Below are the code and all the weights of a small trained network. Each question names an input and a class and asks about switching units off, where a switched-off unit gives its printed mean instead of its output.

import numpy as np


def w(rows, s, z=0):
    codes = np.array(rows[::2]) - 128.0
    scale = np.full(codes.shape[1], s)
    scale[-1] = z or s
    return codes * scale


def norm(h):
    return h / np.sqrt((h * h).mean(-1, keepdims=True) + 1e-5)


def f(y):
    return y / 2 * (1 + np.tanh(0.7978845608 * (y + 0.044715 * y**3)))


def log_softmax(a):
    a = a - a.max(-1, keepdims=True)
    return a - np.log(np.exp(a).sum(-1, keepdims=True))


def net(x, mask):
    res = np.array(x, float).reshape(1, 4) / 4 @ E
    u = 0
    for l in range(2):
        y = f(norm(res) @ A[l][:, :-1].T + A[l][:, -1])
        res = res + np.where(mask[u : u + 9], y, B[l][:, -1]) @ B[l][:, :-1]
        u += 9
    return log_softmax(norm(res)[-1] @ U[:, :-1].T + U[:, -1])


A, B = {}, {}
E = w([
[39,104,254,144],'x0',
[163,146,119,69],'x1',
[123,38,65,66],'x2',
[106,92,166,165],'x3',
],0.0096)
A[0] = w([
[243,149,152,174,101],'L0N1',
[187,63,73,14,172],'L0N2',
[157,18,131,216,88],'L0N3',
[142,199,255,160,148],'L0N4',
[232,146,135,207,63],'L0N5',
[149,44,130,193,214],'L0N6',
[96,103,73,113,255],'L0N7',
[130,154,159,92,149],'L0N8',
[86,23,156,83,155],'L0N9',
],0.0097,0.0027)
B[0] = w([
[227,135,190,144,180],'L0N1',
[40,109,117,255,254],'L0N2',
[133,63,93,118,159],'L0N3',
[22,31,69,88,240],'L0N4',
[250,147,144,139,177],'L0N5',
[107,213,88,128,169],'L0N6',
[142,114,122,200,185],'L0N7',
[153,71,146,127,145],'L0N8',
[251,105,161,154,204],'L0N9',
],0.0079,0.0063)
A[1] = w([
[100,150,74,79,252],'L1N1',
[53,61,169,161,91],'L1N2',
[144,136,163,214,209],'L1N3',
[245,246,147,133,176],'L1N4',
[90,25,134,207,123],'L1N5',
[93,95,106,85,178],'L1N6',
[87,200,106,213,168],'L1N7',
[198,199,193,106,35],'L1N8',
[73,112,159,151,122],'L1N9',
],0.011,0.0036)
B[1] = w([
[52,3,231,178,147],'L1N1',
[108,156,127,3,211],'L1N2',
[151,137,219,47,201],'L1N3',
[174,55,172,30,212],'L1N4',
[237,154,77,128,254],'L1N5',
[137,104,207,133,149],'L1N6',
[154,93,171,112,184],'L1N7',
[110,125,165,155,153],'L1N8',
[155,79,121,118,165],'L1N9',
],0.0067,0.0096)
U = w([
[197,116,153,71,186],'0',
[46,212,105,142,2],'1',
[17,106,154,88,190],'2',
[54,249,106,148,51],'3',
[94,215,114,132,24],'4',
[112,124,55,203,197],'5',
[51,237,130,175,18],'6',
],0.016,0.0072)

Each question gives the input, the list of numbers given to net, and the class t.
The units are the neurons (one row each of A and B). Each row of codes is followed by its name. A weight is (code - 128) times the scale printed after its matrix; where a second scale follows, it is the last column's (A, B and U).
mask holds one flag per neuron, layer by layer. A switched-off neuron (its flag False) gives its mean, the last column of its row in B, instead of its output. The means were averaged over made-up inputs and are rounded, as every weight is.
A unit's drop is (log p(t) with every unit on - log p(t) with that unit switched off) / (log p(t) with every unit on - log p(t) with every unit switched off).
The circuit of an input: a set's keep is (log p(t) with only the set's units on - log p(t) with every unit switched off) / (log p(t) with every unit on - log p(t) with every unit switched off). Starting from the 12 units with the biggest drops (on a tie, the unit counted first), units are removed one at a time, each time the one whose removal leaves the highest keep (on an exact tie, the one counted first), for as long as the keep stays at least 0.8.
units of the circuit, in order: the units of the circuit, biggest drop first
unit that matters most: the unit with the biggest drop
top k neurons: the k neurons with the biggest drops, biggest first
top k neurons in layer l: the k neurons of layer l with the biggest drops, biggest first
drop when u is switched off: that unit's drop, to one decimal
input [1,-6,-6,1], class 2: unit that matters most -> L0N9
input [1,-4,-5,3], class 2: top 3 neurons -> (L0N4, L0N9, L1N4)
input [1,3,-8,-3], class 2: top 4 neurons in layer 0 -> (L0N4, L0N2, L0N7, L0N9)
input [6,-4,5,6], class 0: top 2 neurons -> (L0N9, L1N5)
input [8,-7,8,-3], class 0: units of the circuit, in order -> (L0N9, L1N5)
input [3,6,-8,4], class 2: top 2 neurons -> (L0N4, L0N9)
input [-3,6,1,4], class 5: top 2 neurons -> (L0N2, L1N4)
input [-8,7,2,5], class 5: top 2 neurons -> (L0N2, L0N9)
input [2,6,-6,3], class 2: top 2 neurons in layer 0 -> (L0N4, L0N9)
input [4,1,-7,0], class 2: top 2 neurons in layer 0 -> (L0N4, L0N9)
input [4,2,-1,-3], class 2: drop when L0N2 is switched off -> 0.0
input [2,5,-4,-1], class 2: drop when L0N4 is switched off -> 0.2
input [7,-3,7,-8], class 0: drop when L0N9 is switched off -> 0.2
input [0,2,6,-3], class 5: unit that matters most -> L1N4
